Here is a tiny trained network, its code and every weight. The questions are about switching its units off for an input and a class, where a switched-off unit gives its printed mean instead of its output.

import numpy as np


def w(rows, s, z=0):
    codes = np.array(rows[::2]) - 128.0
    scale = np.full(codes.shape[1], s)
    scale[-1] = z or s
    return codes * scale


def norm(h):
    return h / np.sqrt((h * h).mean(-1, keepdims=True) + 1e-5)


def f(y):
    return np.maximum(y, 0)


def log_softmax(a):
    a = a - a.max(-1, keepdims=True)
    return a - np.log(np.exp(a).sum(-1, keepdims=True))


def net(x, mask):
    res = np.array(x, float).reshape(1, 8) / 4 @ E
    u = 0
    for l in range(4):
        y = f(norm(res) @ A[l][:, :-1].T + A[l][:, -1])
        res = res + np.where(mask[u : u + 8], y, B[l][:, -1]) @ B[l][:, :-1]
        u += 8
    return log_softmax(norm(res)[-1] @ U[:, :-1].T + U[:, -1])


A, B = {}, {}
E = w([
[134,122,132,128,127,129,136,127,129,142,123,129],'x0',
[103,35,144,81,16,50,85,31,92,119,98,88],'x1',
[131,119,127,130,128,132,129,127,133,140,127,126],'x2',
[127,124,126,122,128,129,138,131,124,126,127,128],'x3',
[120,129,125,131,127,126,123,132,129,125,132,125],'x4',
[110,253,41,77,71,160,98,126,87,237,81,113],'x5',
[187,148,81,135,67,110,170,167,246,73,57,68],'x6',
[133,127,132,130,127,128,129,125,127,134,126,125],'x7',
],0.0068)
A[0] = w([
[81,131,111,40,32,108,66,53,110,174,70,102,36],'0.n0',
[158,77,127,86,83,92,118,93,149,142,102,117,81],'0.n1',
[91,130,134,140,210,146,128,155,114,130,173,148,117],'0.n2',
[126,49,144,125,51,33,114,57,122,113,125,132,71],'0.n3',
[120,228,64,138,109,152,119,134,106,202,107,132,66],'0.n4',
[152,77,134,55,10,56,170,77,149,94,98,58,33],'0.n5',
[166,149,104,129,73,99,173,157,254,84,39,63,158],'0.n6',
[139,171,87,110,83,137,144,103,169,132,93,145,4],'0.n7',
],0.0049,0.0045)
B[0] = w([
[165,149,77,212,58,66,155,131,3,192,218,151,192],'0.n0',
[88,146,132,152,124,171,82,131,85,98,107,146,160],'0.n1',
[139,120,148,198,55,162,163,139,122,113,104,164,172],'0.n2',
[80,131,157,66,198,163,75,132,174,94,64,66,187],'0.n3',
[119,97,175,25,199,165,109,147,166,143,66,95,193],'0.n4',
[61,96,114,179,94,211,15,115,100,102,62,150,193],'0.n5',
[216,112,14,166,73,156,122,148,211,42,118,120,254],'0.n6',
[120,160,73,132,97,151,142,186,106,170,127,39,145],'0.n7',
],0.005,0.0081)
A[1] = w([
[157,123,136,67,126,112,152,120,138,125,161,119,71],'1.n0',
[118,73,145,51,89,125,101,96,126,121,104,107,142],'1.n1',
[70,112,103,117,175,146,51,110,109,72,120,98,4],'1.n2',
[91,75,156,91,107,112,57,54,80,128,77,81,81],'1.n3',
[116,116,151,57,107,89,176,141,148,132,138,110,49],'1.n4',
[170,148,54,107,149,97,167,172,210,125,209,77,45],'1.n5',
[81,173,182,16,216,153,101,115,48,227,116,114,47],'1.n6',
[49,32,154,90,62,62,21,2,38,131,99,111,106],'1.n7',
],0.0036,0.002)
B[1] = w([
[137,103,123,110,112,142,129,119,106,110,86,165,128],'1.n0',
[104,90,126,145,149,119,114,146,110,116,159,81,171],'1.n1',
[134,96,179,144,183,146,150,139,161,159,132,140,152],'1.n2',
[132,136,131,93,200,112,172,181,176,120,164,102,196],'1.n3',
[114,119,138,138,123,118,124,128,135,137,126,141,128],'1.n4',
[196,134,137,86,171,69,185,94,157,143,150,143,183],'1.n5',
[68,136,75,164,153,180,59,65,244,111,125,198,200],'1.n6',
[194,150,164,90,190,79,253,151,215,130,150,84,254],'1.n7',
],0.005,0.0048)
A[2] = w([
[176,107,97,135,71,153,144,109,149,131,99,120,89],'2.n0',
[200,184,65,98,41,143,140,149,161,107,89,83,81],'2.n1',
[74,101,189,52,128,29,152,96,34,197,161,102,71],'2.n2',
[145,137,160,180,135,127,152,171,42,117,163,176,2],'2.n3',
[150,233,100,22,73,122,119,182,133,137,47,78,30],'2.n4',
[80,197,111,72,136,132,127,139,23,255,135,117,105],'2.n5',
[140,107,198,61,212,102,143,140,124,126,94,122,47],'2.n6',
[130,68,136,96,87,112,101,69,146,88,151,150,75],'2.n7',
],0.0052,0.0039)
B[2] = w([
[85,134,210,127,151,108,124,164,68,150,148,127,184],'2.n0',
[112,110,183,103,163,96,184,149,66,170,152,108,254],'2.n1',
[205,147,66,48,164,34,133,62,184,124,210,97,183],'2.n2',
[109,77,123,147,7,131,125,164,76,165,121,77,150],'2.n3',
[103,103,151,116,149,130,172,204,69,183,135,58,206],'2.n4',
[185,164,87,123,117,125,70,39,222,3,79,173,204],'2.n5',
[13,122,189,122,182,87,182,117,107,167,175,102,157],'2.n6',
[101,157,136,88,138,198,115,192,132,123,112,89,151],'2.n7',
],0.0055,0.0063)
A[3] = w([
[82,139,171,194,190,224,86,112,93,159,108,251,90],'3.n0',
[198,93,136,122,123,16,194,130,148,91,126,59,194],'3.n1',
[75,142,124,160,147,190,35,101,169,129,54,164,2],'3.n2',
[136,230,91,85,130,159,121,152,149,185,93,164,99],'3.n3',
[167,69,180,222,145,155,198,187,123,74,195,202,46],'3.n4',
[221,108,56,182,65,116,154,165,178,86,124,138,59],'3.n5',
[56,82,233,190,201,122,151,133,19,152,201,162,113],'3.n6',
[97,145,79,58,3,98,89,89,86,179,136,101,54],'3.n7',
],0.0053,0.0024)
B[3] = w([
[76,105,98,138,17,165,80,133,84,141,85,165,195],'3.n0',
[100,158,159,136,152,210,84,123,106,151,140,226,253],'3.n1',
[89,125,214,131,126,165,130,137,128,104,189,192,161],'3.n2',
[83,1,191,66,153,163,139,134,101,91,180,115,197],'3.n3',
[179,218,58,185,62,46,136,71,94,138,54,131,226],'3.n4',
[83,134,211,102,192,76,148,60,86,186,167,157,213],'3.n5',
[91,122,86,131,63,86,132,196,49,234,152,20,212],'3.n6',
[180,156,98,219,83,82,155,132,140,143,132,180,175],'3.n7',
],0.0063,0.0068)
U = w([
[126,156,67,206,11,94,118,168,36,192,89,88,253],'0',
[215,198,159,211,180,74,200,114,178,89,110,234,56],'1',
[41,82,212,98,222,60,148,115,108,169,207,55,102],'2',
[116,54,170,156,118,150,49,126,200,17,67,97,106],'3',
[35,144,141,83,134,237,70,119,124,148,144,238,129],'4',
[161,159,120,25,197,182,193,224,137,186,114,64,107],'5',
[190,183,51,64,132,64,76,21,171,153,177,165,110],'6',
],0.011,0.0024)

Each question gives the input, the list of numbers given to net, and the class t.
The units are the neurons (one row each of A and B). Each row of codes is followed by its name. A weight is (code - 128) times the scale printed after its matrix; where a second scale follows, it is the last column's (A, B and U).
mask holds one flag per neuron, layer by layer. A switched-off neuron (its flag False) gives its mean, the last column of its row in B, instead of its output. The means were averaged over made-up inputs and are rounded, as every weight is.
A unit's drop is (log p(t) with every unit on - log p(t) with that unit switched off) / (log p(t) with every unit on - log p(t) with every unit switched off).
The circuit of an input: a set's keep is (log p(t) with only the set's units on - log p(t) with every unit switched off) / (log p(t) with every unit on - log p(t) with every unit switched off). Starting from the 12 units with the biggest drops (on a tie, the unit counted first), units are removed one at a time, each time the one whose removal leaves the highest keep (on an exact tie, the one counted first), for as long as the keep stays at least 0.8.
units of the circuit, in order: the units of the circuit, biggest drop first
unit that matters most: the unit with the biggest drop
top k neurons: the k neurons with the biggest drops, biggest first
k most important neurons of layer l: the k neurons of layer l with the biggest drops, biggest first
drop when u is switched off: that unit's drop, to one decimal
input [-1,2,-1,4,5,8,-1,5], class 6: units of the circuit, in order -> (2.n5 0.n6)
input [-6,0,-7,-5,-5,4,2,-6], class 5: units of the circuit, in order -> (0.n4)
input [0,0,-7,3,5,5,8,-5], class 5: units of the circuit, in order -> (3.n4 2.n1)
input [3,2,5,4,3,4,0,2], class 6: units of the circuit, in order -> (0.n6 2.n5)
input [7,4,5,-5,-6,1,-6,0], class 6: top 2 neurons -> (0.n0 2.n2)
input [7,0,-3,-6,6,-5,-7,-1], class 0: units of the circuit, in order -> (3.n6 3.n4)
input [4,-3,6,-4,5,1,0,4], class 4: top 2 neurons -> (0.n6 1.n7)
input [2,0,-2,-4,-1,-3,4,5], class 1: top 2 neurons -> (3.n5 0.n4)
input [-6,-6,8,1,8,5,0,-2], class 4: top 3 neurons -> (0.n6 1.n7 1.n6)
input [7,0,4,-1,4,0,-6,-6], class 0: top 3 neurons -> (1.n6 0.n0 0.n2)
input [-6,0,2,2,7,1,6,-2], class 5: 2 most important neurons of layer 2 -> (2.n5 2.n1)
input [4,-5,4,0,0,7,0,-8], class 4: top 3 neurons -> (0.n6 1.n6 1.n7)
input [2,-4,2,-3,0,7,-1,1], class 4: top 2 neurons -> (0.n6 1.n6)
input [5,-1,0,-3,-8,8,-5,-4], class 4: unit that matters most -> 1.n6
input [3,-8,-1,-2,2,-8,-1,6], class 0: top 2 neurons -> (0.n6 3.n6)
input [5,-6,-4,5,-3,2,0,7], class 4: top 2 neurons -> (0.n6 1.n7)
input [3,-8,-3,0,5,4,-1,-6], class 4: drop when 0.n6 is switched off -> 0.8
input [3,-3,-8,4,4,3,-1,5], class 4: drop when 0.n6 is switched off -> 1.6
input [6,1,-7,3,0,4,-8,-4], class 6: drop when 0.n5 is switched off -> 0.1
input [5,2,-6,-7,3,5,-8,2], class 6: unit that matters most -> 2.n2
input [-4,1,-3,-2,-2,1,-3,3], class 6: drop when 0.n6 is switched off -> 0.3
